Here is a tiny trained network, its code and every weight. The questions are about switching its units off for an input and a class, where a switched-off unit gives its printed mean instead of its output.

import numpy as np


def w(rows, s, z=0):
    codes = np.array(rows[::2]) - 128.0
    scale = np.full(codes.shape[1], s)
    scale[-1] = z or s
    return codes * scale


def f(y):
    return np.maximum(y, 0)


def log_softmax(a):
    a = a - a.max(-1, keepdims=True)
    return a - np.log(np.exp(a).sum(-1, keepdims=True))


def net(x, mask):
    res = np.array(x, float).reshape(1, 7) / 4 @ E
    y = f(res @ A[0][:, :-1].T + A[0][:, -1])
    res = res + np.where(mask, y, B[0][:, -1]) @ B[0][:, :-1]
    return log_softmax(res[-1] @ U[:, :-1].T + U[:, -1])


A, B = {}, {}
E = w([
[165,130,129,130,144,128,131],'x0',
[146,127,127,126,134,131,134],'x1',
[152,127,126,109,163,133,98],'x2',
[207,180,164,159,101,65,129],'x3',
[176,100,126,146,152,123,167],'x4',
[98,182,133,244,187,187,107],'x5',
[172,198,93,77,156,143,228],'x6',
],0.011)
A[0] = w([
[107,184,121,177,160,105,165,3],'neuron 0',
[97,66,120,139,122,202,186,139],'neuron 1',
[164,126,140,139,107,90,140,125],'neuron 2',
[149,108,185,122,115,177,115,252],'neuron 3',
[156,72,122,81,66,85,127,34],'neuron 4',
[85,91,56,109,131,159,170,130],'neuron 5',
[124,171,210,161,74,104,170,130],'neuron 6',
[79,179,76,186,154,157,126,87],'neuron 7',
[120,196,100,112,156,153,207,50],'neuron 8',
[114,136,92,251,162,126,111,38],'neuron 9',
[100,143,155,93,120,140,121,92],'neuron 10',
[150,167,181,80,194,108,77,63],'neuron 11',
[157,160,153,152,100,100,140,66],'neuron 12',
[168,177,131,67,87,196,159,75],'neuron 13',
],0.012,0.0049)
B[0] = w([
[116,153,174,104,133,185,123,183],'neuron 0',
[117,125,143,148,199,103,152,208],'neuron 1',
[34,102,80,188,193,90,103,189],'neuron 2',
[51,95,71,164,113,50,107,198],'neuron 3',
[174,176,136,55,68,254,179,224],'neuron 4',
[107,163,157,117,198,82,161,214],'neuron 5',
[62,84,44,188,217,96,139,208],'neuron 6',
[149,158,185,58,129,124,129,233],'neuron 7',
[113,15,109,184,46,128,34,228],'neuron 8',
[180,119,119,54,68,197,157,254],'neuron 9',
[99,143,113,138,146,100,126,152],'neuron 10',
[89,83,59,166,207,88,158,159],'neuron 11',
[73,226,134,40,160,126,177,181],'neuron 12',
[144,101,92,187,71,106,105,211],'neuron 13',
],0.009,0.0088)
U = w([
[88,150,129,142,210,81,178,173],'0',
[118,118,132,161,141,118,143,208],'1',
[253,208,185,67,57,197,195,2],'2',
[117,25,171,214,57,118,75,23],'3',
[144,151,150,143,176,70,144,195],'4',
],0.0071,0.0056)

Each question gives the input, the list of numbers given to net, and the class t.
The units are the neurons (one row each of A and B). Each row of codes is followed by its name. A weight is (code - 128) times the scale printed after its matrix; where a second scale follows, it is the last column's (A, B and U).
mask holds one flag per neuron, in row order. A switched-off neuron (its flag False) gives its mean, the last column of its row in B, instead of its output. The means were averaged over made-up inputs and are rounded, as every weight is.
A unit's drop is (log p(t) with every unit on - log p(t) with that unit switched off) / (log p(t) with every unit on - log p(t) with every unit switched off).
The circuit of an input: a set's keep is (log p(t) with only the set's units on - log p(t) with every unit switched off) / (log p(t) with every unit on - log p(t) with every unit switched off). Starting from the 12 units with the biggest drops (on a tie, the unit counted first), units are removed one at a time, each time the one whose removal leaves the highest keep (on an exact tie, the one counted first), for as long as the keep stays at least 0.8.
units of the circuit, in order: the units of the circuit, biggest drop first
unit that matters most: the unit with the biggest drop
top k neurons: the k neurons with the biggest drops, biggest first
drop of u: that unit's drop, to one decimal
input [-3,6,-6,-8,-6,6,-4], class 0: unit that matters most : neuron 1
input [-1,-7,0,4,-6,8,2], class 2: top 2 neurons : neuron 9; neuron 7
input [-3,4,-7,-1,6,-7,7], class 1: top 2 neurons : neuron 8; neuron 9
input [-4,-6,7,-2,-7,-7,8], class 3: units of the circuit, in order : neuron 8; neuron 13
input [-5,-1,3,1,5,-5,1], class 2: top 3 neurons : neuron 4; neuron 6; neuron 8
input [4,-7,-7,-7,-2,-4,-6], class 0: units of the circuit, in order : neuron 8; neuron 5
input [0,-6,-1,8,-4,0,2], class 0: units of the circuit, in order : neuron 6; neuron 12
input [3,5,-7,8,6,3,7], class 0: top 3 neurons : neuron 12; neuron 6; neuron 2
input [5,8,-6,8,-2,4,0], class 0: top 2 neurons : neuron 6; neuron 12
input [-6,-4,2,4,6,-7,-4], class 2: top 2 neurons : neuron 4; neuron 8
input [0,2,-7,-8,6,-2,-2], class 0: units of the circuit, in order : neuron 5; neuron 1
input [-2,-2,-6,-2,8,-8,2], class 2: top 2 neurons : neuron 4; neuron 6
input [8,1,-8,2,7,-8,6], class 1: top 2 neurons : neuron 2; neuron 9
input [5,6,6,-5,7,4,8], class 3: units of the circuit, in order : neuron 8
input [-5,7,-8,4,1,-4,8], class 1: top 2 neurons : neuron 12; neuron 6
input [7,-5,-4,-1,3,6,7], class 3: top 2 neurons : neuron 8; neuron 4
input [4,0,-3,-6,6,-1,-5], class 0: units of the circuit, in order : neuron 8; neuron 1
input [-1,0,5,8,-8,-6,-7], class 0: top 2 neurons : neuron 8; neuron 11
input [-6,-2,-3,8,-1,-7,6], class 0: top 4 neurons : neuron 6; neuron 2; neuron 12; neuron 9
input [-3,1,2,4,-4,-8,-5], class 2: top neuron : neuron 4
input [6,-4,-2,-7,-6,-1,-4], class 0: top 2 neurons : neuron 8; neuron 5
input [5,-2,-4,-5,4,-4,6], class 3: top 3 neurons : neuron 8; neuron 13; neuron 12
input [6,1,6,2,-5,1,8], class 3: drop of neuron 8 : 0.5
input [-4,5,-4,0,8,-7,0], class 2: drop of neuron 4 : 2.6
input [5,-7,3,-3,2,-8,3], class 2: drop of neuron 4 : 1.5
input [4,-1,-1,8,-2,2,8], class 0: drop of neuron 12 : 1.8
input [4,-4,4,3,7,7,-1], class 2: unit that matters most : neuron 9
